Here is a tiny trained network, its code and every weight. The questions are about switching its units off for an input and a target symbol, where a switched-off unit gives its printed mean instead of its output.

import numpy as np


def w(rows, s, z=0):
    codes = np.array(rows[::2]) - 128.0
    scale = np.full(codes.shape[1], s)
    scale[-1] = z or s
    return codes * scale


def f(y):
    return np.maximum(y, 0)


def softmax(a):
    e = np.exp(a - a.max(-1, keepdims=True))
    return e / e.sum(-1, keepdims=True)


def log_softmax(a):
    a = a - a.max(-1, keepdims=True)
    return a - np.log(np.exp(a).sum(-1, keepdims=True))


def net(x, mask):
    ids = ['αβγδεζηθλμξπστφω'.index(c) for c in x.split()]
    T = len(ids)
    res = E[ids] + P[:T]
    u = 0
    for l in range(2):
        q, k, v = (res @ M[l].T for M in (Q, K, V))
        z = softmax(np.where(np.tri(T) > 0, q @ k.T / 3**0.5, -1e9)) @ v
        res = res + np.where(mask[u], z, O[l][:, -1]) @ O[l][:, :-1]
        u += 1
        y = f(res @ A[l][:, :-1].T + A[l][:, -1])
        res = res + np.where(mask[u : u + 4], y, B[l][:, -1]) @ B[l][:, :-1]
        u += 4
    return log_softmax(res[-1] @ U[:, :-1].T + U[:, -1])


Q, K, V, O, A, B = {}, {}, {}, {}, {}, {}
E = w([
[130,166,109],'α',
[201,126,122],'β',
[113,196,138],'γ',
[142,59,133],'δ',
[141,114,110],'ε',
[99,198,118],'ζ',
[121,150,116],'η',
[12,99,120],'θ',
[119,161,155],'λ',
[143,41,81],'μ',
[148,109,114],'ξ',
[139,111,169],'π',
[153,7,63],'σ',
[146,127,130],'τ',
[105,202,107],'φ',
[147,169,116],'ω',
],0.019)
P = w([
[164,168,172],'0',
[219,182,221],'1',
[225,153,200],'2',
[160,149,78],'3',
[114,195,82],'4',
[192,49,175],'5',
[146,94,180],'6',
[114,92,114],'7',
[86,93,104],'8',
[83,90,135],'9',
[96,3,158],'10',
[69,30,65],'11',
[49,101,162],'12',
[183,30,125],'13',
],0.0073)
Q[0] = w([
[98,101,125],'L0H0',
[125,176,23],'L0H0',
[221,7,78],'L0H0',
],0.012)
K[0] = w([
[96,76,82],'L0H0',
[125,207,104],'L0H0',
[130,247,170],'L0H0',
],0.014)
V[0] = w([
[1,178,116],'L0H0',
[81,128,154],'L0H0',
[66,157,86],'L0H0',
],0.0066)
O[0] = w([
[135,52,204,5],'L0H0',
[252,228,115,71],'L0H0',
[192,15,177,87],'L0H0',
],0.004,0.0022)
A[0] = w([
[139,78,156,40],'L0N0',
[8,87,160,254],'L0N1',
[93,229,145,115],'L0N2',
[156,61,158,167],'L0N3',
],0.012,0.006)
B[0] = w([
[175,179,54,168],'L0N0',
[139,255,85,244],'L0N1',
[190,28,157,212],'L0N2',
[152,217,80,254],'L0N3',
],0.0082,0.0077)
Q[1] = w([
[2,118,100],'L1H0',
[156,80,144],'L1H0',
[37,18,120],'L1H0',
],0.0069)
K[1] = w([
[212,121,142],'L1H0',
[160,81,125],'L1H0',
[179,35,249],'L1H0',
],0.011)
V[1] = w([
[211,96,152],'L1H0',
[78,81,168],'L1H0',
[177,65,3],'L1H0',
],0.012)
O[1] = w([
[191,86,118,109],'L1H0',
[91,154,224,20],'L1H0',
[10,55,62,253],'L1H0',
],0.011,0.013)
A[1] = w([
[137,71,1,38],'L1N0',
[188,234,92,253],'L1N1',
[106,171,92,146],'L1N2',
[76,106,39,174],'L1N3',
],0.012,0.0047)
B[1] = w([
[44,215,202,253],'L1N0',
[51,83,129,155],'L1N1',
[173,34,134,160],'L1N2',
[254,81,184,237],'L1N3',
],0.0053,0.049)
U = w([
[24,81,254,122],'α',
[161,118,131,44],'β',
[93,116,167,116],'γ',
[144,137,138,44],'δ',
[154,129,156,39],'ε',
[159,135,89,145],'ζ',
[184,137,188,161],'η',
[183,173,156,255],'θ',
[152,162,127,74],'λ',
[141,117,103,96],'μ',
[154,199,189,103],'ξ',
[163,133,128,89],'π',
[136,143,51,122],'σ',
[174,168,184,137],'τ',
[137,179,111,7],'φ',
[142,123,113,45],'ω',
],0.01,0.0078)

Each question gives the input, a string of symbols that net reads in full, and the target symbol t.
The units are the heads (3 rows each of Q, K, V and O) and the neurons (one row each of A and B). Each row of codes is followed by its name. A weight is (code - 128) times the scale printed after its matrix; where a second scale follows, it is the last column's (O, A, B and U).
mask holds one flag per unit, layer by layer, with each layer's heads first. A switched-off unit (its flag False) gives its mean, the last column of its rows in O or B, instead of its output. The means were averaged over made-up inputs and are rounded, as every weight is.
A unit's drop is (log p(t) with every unit on - log p(t) with that unit switched off) / (log p(t) with every unit on - log p(t) with every unit switched off).
The circuit of an input: a set's keep is (log p(t) with only the set's units on - log p(t) with every unit switched off) / (log p(t) with every unit on - log p(t) with every unit switched off). Starting from all 10 units, units are removed one at a time, each time the one whose removal leaves the highest keep (on an exact tie, the one counted first), for as long as the keep stays at least 0.8.
circuit, biggest first: the units of the circuit, biggest drop first
unit that matters most: the unit with the biggest drop
top k neurons: the k neurons with the biggest drops, biggest first
k most important neurons of layer l: the k neurons of layer l with the biggest drops, biggest first
drop of u: that unit's drop, to one decimal
input γ ζ ω λ ξ σ α σ σ φ, target α: 3 most important neurons of layer 0 => [L0N3; L0N2; L0N1]
input α ζ σ σ σ σ α τ, target α: circuit, biggest first => [L1H0; L0N3; L1N0; L0N2]
input σ ζ ξ, target α: top 3 neurons => [L0N2; L0N1; L0N3]
input φ σ σ δ σ γ σ ε φ, target α: circuit, biggest first => [L0N3]
input σ ξ ζ, target α: circuit, biggest first => [L0N3; L0N1]
input α η λ σ ζ σ α σ σ ζ ω, target α: circuit, biggest first => [L0N3; L0N2; L1H0]
input γ σ σ ζ σ σ η, target α: circuit, biggest first => [L0N3; L0N2; L1H0]
input σ σ ζ α, target α: top 2 neurons => [L0N2; L0N3]
input σ σ σ σ σ σ σ γ σ θ, target σ: top 2 neurons => [L0N1; L1N0]
input σ σ σ γ γ λ σ τ μ μ ζ σ σ λ, target α: circuit, biggest first => [L0N3; L1H0; L0N2]
input τ σ σ α σ τ μ σ σ ζ, target α: top 4 neurons => [L0N3; L0N2; L1N0; L0N0]
input σ π λ, target α: 3 most important neurons of layer 0 => [L0N2; L0N3; L0N1]
input σ ζ σ σ π, target α: top 3 neurons => [L0N3; L0N2; L0N0]
input ζ σ σ σ σ ε, target α: circuit, biggest first => [L1H0; L1N0; L0N2]
input σ σ γ σ ζ ζ γ δ σ σ σ ε β, target α: top 3 neurons => [L0N2; L1N0; L0N3]
input σ λ η, target α: unit that matters most => L0N2
input σ σ γ, target α: circuit, biggest first => [L0N2; L1H0; L0N1]
input σ σ σ, target α: circuit, biggest first => [L1N0; L1H0]
input σ σ π, target α: top 2 neurons => [L0N1; L0N3]
input σ λ σ λ γ σ μ ξ, target α: 3 most important neurons of layer 0 => [L0N2; L0N3; L0N0]
input ξ σ φ γ ζ δ α σ μ β, target α: circuit, biggest first => [L0N2; L1H0; L0N3; L0N1]
input σ ζ σ σ ζ σ μ σ σ σ, target α: unit that matters most => L1N0
input ω ζ σ σ σ μ, target α: drop of L1N2 => 0.0
input σ σ ζ σ ζ ω, target α: drop of L0N2 => 1.2
